Below is a small trained network, with its code and all its weights. Each question gives an input and a class and asks what happens when units are switched off, that is, made to give their printed mean instead of their output.

import numpy as np


def w(rows, s, z=0):
    codes = np.array(rows[::2]) - 128.0
    scale = np.full(codes.shape[1], s)
    scale[-1] = z or s
    return codes * scale


def norm(h):
    return h / np.sqrt((h * h).mean(-1, keepdims=True) + 1e-5)


def f(y):
    return y / 2 * (1 + np.tanh(0.7978845608 * (y + 0.044715 * y**3)))


def log_softmax(a):
    a = a - a.max(-1, keepdims=True)
    return a - np.log(np.exp(a).sum(-1, keepdims=True))


def net(x, mask):
    res = np.array(x, float).reshape(1, 8) / 4 @ E
    u = 0
    for l in range(3):
        y = f(norm(res) @ A[l][:, :-1].T + A[l][:, -1])
        res = res + np.where(mask[u : u + 4], y, B[l][:, -1]) @ B[l][:, :-1]
        u += 4
    return log_softmax(norm(res)[-1] @ U[:, :-1].T + U[:, -1])


A, B = {}, {}
E = w([
[133,53,136,162,84,59,94,174,120,90,84],'x0',
[60,118,127,133,115,212,61,129,59,95,145],'x1',
[91,118,197,93,159,150,111,255,109,138,69],'x2',
[150,175,86,80,96,98,145,182,85,46,135],'x3',
[176,78,95,117,153,79,75,86,104,157,200],'x4',
[140,95,78,215,126,191,50,101,144,122,144],'x5',
[150,111,198,136,80,112,168,96,146,90,44],'x6',
[69,103,98,160,222,66,199,149,94,77,131],'x7',
],0.0056)
A[0] = w([
[115,134,115,67,166,97,117,100,160,254,143,164],'L0N0',
[113,124,88,91,94,193,136,95,135,185,161,3],'L0N1',
[92,70,67,174,113,165,132,135,126,118,132,24],'L0N2',
[151,125,167,175,112,111,154,134,88,186,116,156],'L0N3',
],0.0081,0.0018)
B[0] = w([
[212,41,189,39,141,93,150,125,139,145,254,255],'L0N0',
[212,153,118,133,202,144,175,80,131,153,81,189],'L0N1',
[174,138,97,198,192,150,98,177,74,208,103,166],'L0N2',
[79,68,90,149,104,77,168,43,218,118,214,164],'L0N3',
],0.0084,0.0037)
A[1] = w([
[35,184,236,122,169,113,165,158,149,183,81,6],'L1N0',
[92,69,58,171,114,160,72,131,122,188,117,122],'L1N1',
[142,154,165,165,2,82,93,82,162,145,87,118],'L1N2',
[64,131,57,172,184,51,147,115,112,103,94,122],'L1N3',
],0.0073,0.0019)
B[1] = w([
[110,163,233,204,131,166,132,157,115,154,207,251],'L1N0',
[218,216,123,161,243,92,57,160,169,73,136,226],'L1N1',
[100,81,140,125,144,180,52,157,252,68,70,232],'L1N2',
[82,84,109,157,148,137,131,87,109,49,99,247],'L1N3',
],0.012,0.0028)
A[2] = w([
[78,109,175,171,241,164,136,181,150,118,169,135],'L2N0',
[191,216,92,159,125,242,108,38,133,119,166,203],'L2N1',
[95,254,153,71,63,218,136,207,56,55,130,158],'L2N2',
[144,120,215,132,147,150,142,116,79,156,36,2],'L2N3',
],0.0064,0.0021)
B[2] = w([
[170,198,147,197,86,85,198,111,123,134,132,254],'L2N0',
[111,140,121,55,93,165,92,67,82,178,58,228],'L2N1',
[31,95,100,97,134,144,104,247,85,160,154,221],'L2N2',
[131,170,148,127,112,132,109,104,134,153,119,129],'L2N3',
],0.012,0.0053)
U = w([
[72,213,203,180,77,143,177,186,96,183,163,110],'0',
[206,86,136,70,142,48,160,129,156,176,241,248],'1',
[133,164,103,35,106,200,93,53,85,197,97,143],'2',
[101,111,90,160,160,78,205,93,79,46,90,14],'3',
[135,120,158,124,98,144,60,139,254,85,70,82],'4',
[46,123,64,53,140,160,77,222,101,137,122,229],'5',
[206,233,84,191,197,128,33,131,85,134,117,52],'6',
],0.012,0.0011)

Each question gives the input, the list of numbers given to net, and the class t.
The units are the neurons (one row each of A and B). Each row of codes is followed by its name. A weight is (code - 128) times the scale printed after its matrix; where a second scale follows, it is the last column's (A, B and U).
mask holds one flag per neuron, layer by layer. A switched-off neuron (its flag False) gives its mean, the last column of its row in B, instead of its output. The means were averaged over made-up inputs and are rounded, as every weight is.
A unit's drop is (log p(t) with every unit on - log p(t) with that unit switched off) / (log p(t) with every unit on - log p(t) with every unit switched off).
The circuit of an input: a set's keep is (log p(t) with only the set's units on - log p(t) with every unit switched off) / (log p(t) with every unit on - log p(t) with every unit switched off). Starting from all 12 units, units are removed one at a time, each time the one whose removal leaves the highest keep (on an exact tie, the one counted first), for as long as the keep stays at least 0.8.
units of the circuit, in order: the units of the circuit, biggest drop first
k most important neurons: the k neurons with the biggest drops, biggest first
k most important neurons of layer l: the k neurons of layer l with the biggest drops, biggest first
drop when u is switched off: that unit's drop, to one decimal
input [-5,-5,8,6,8,-8,8,7], class 0: units of the circuit, in order -> [L1N0, L0N0]
input [-3,-1,-7,7,7,1,6,-3], class 2: most important neuron -> [L2N1]
input [8,-7,-6,-4,-1,7,-2,8], class 6: 2 most important neurons of layer 0 -> [L0N2, L0N0]
input [3,5,3,-7,5,-5,-7,8], class 1: 2 most important neurons -> [L0N0, L1N0]
input [5,0,3,8,7,-3,-3,1], class 5: 3 most important neurons -> [L0N0, L2N0, L0N3]
input [3,7,3,3,-8,7,4,-4], class 5: 2 most important neurons -> [L2N2, L0N3]
input [-3,-1,-7,5,6,7,-5,2], class 2: 2 most important neurons of layer 2 -> [L2N1, L2N0]
input [7,-6,3,4,-1,4,-5,2], class 3: 3 most important neurons of layer 1 -> [L1N3, L1N0, L1N2]
input [0,6,-3,2,-2,8,7,-2], class 6: 2 most important neurons -> [L1N1, L0N2]
input [6,-4,6,2,0,-3,2,5], class 0: 3 most important neurons -> [L1N0, L0N0, L2N0]
input [6,-1,8,6,5,4,-6,7], class 3: 2 most important neurons -> [L1N3, L1N0]
input [7,-1,-8,8,2,1,8,4], class 4: 2 most important neurons -> [L1N2, L2N0]
input [4,-4,-1,3,-7,-1,-7,-1], class 5: 2 most important neurons -> [L2N2, L1N1]
input [-4,4,-7,5,-7,-3,-4,2], class 5: units of the circuit, in order -> [L2N2]
input [-8,-6,-4,7,1,-1,-1,-2], class 2: 4 most important neurons -> [L2N1, L2N0, L0N3, L0N1]
input [2,-5,1,-3,-6,6,-1,1], class 6: units of the circuit, in order -> [L1N1, L0N2]
input [-1,1,-2,-7,2,-5,7,-1], class 1: 2 most important neurons of layer 0 -> [L0N0, L0N3]
input [0,-2,2,3,1,-8,0,2], class 0: 2 most important neurons -> [L1N0, L0N0]
input [-1,-1,2,-5,7,4,-8,-2], class 1: drop when L0N0 is switched off -> 3.6
input [5,-2,-4,-4,-8,-1,-7,1], class 6: drop when L1N2 is switched off -> 0.0
input [2,6,5,4,8,3,-2,-4], class 6: drop when L1N1 is switched off -> 2.6
input [4,-2,-3,-2,5,-3,0,7], class 3: units of the circuit, in order -> [L1N3]
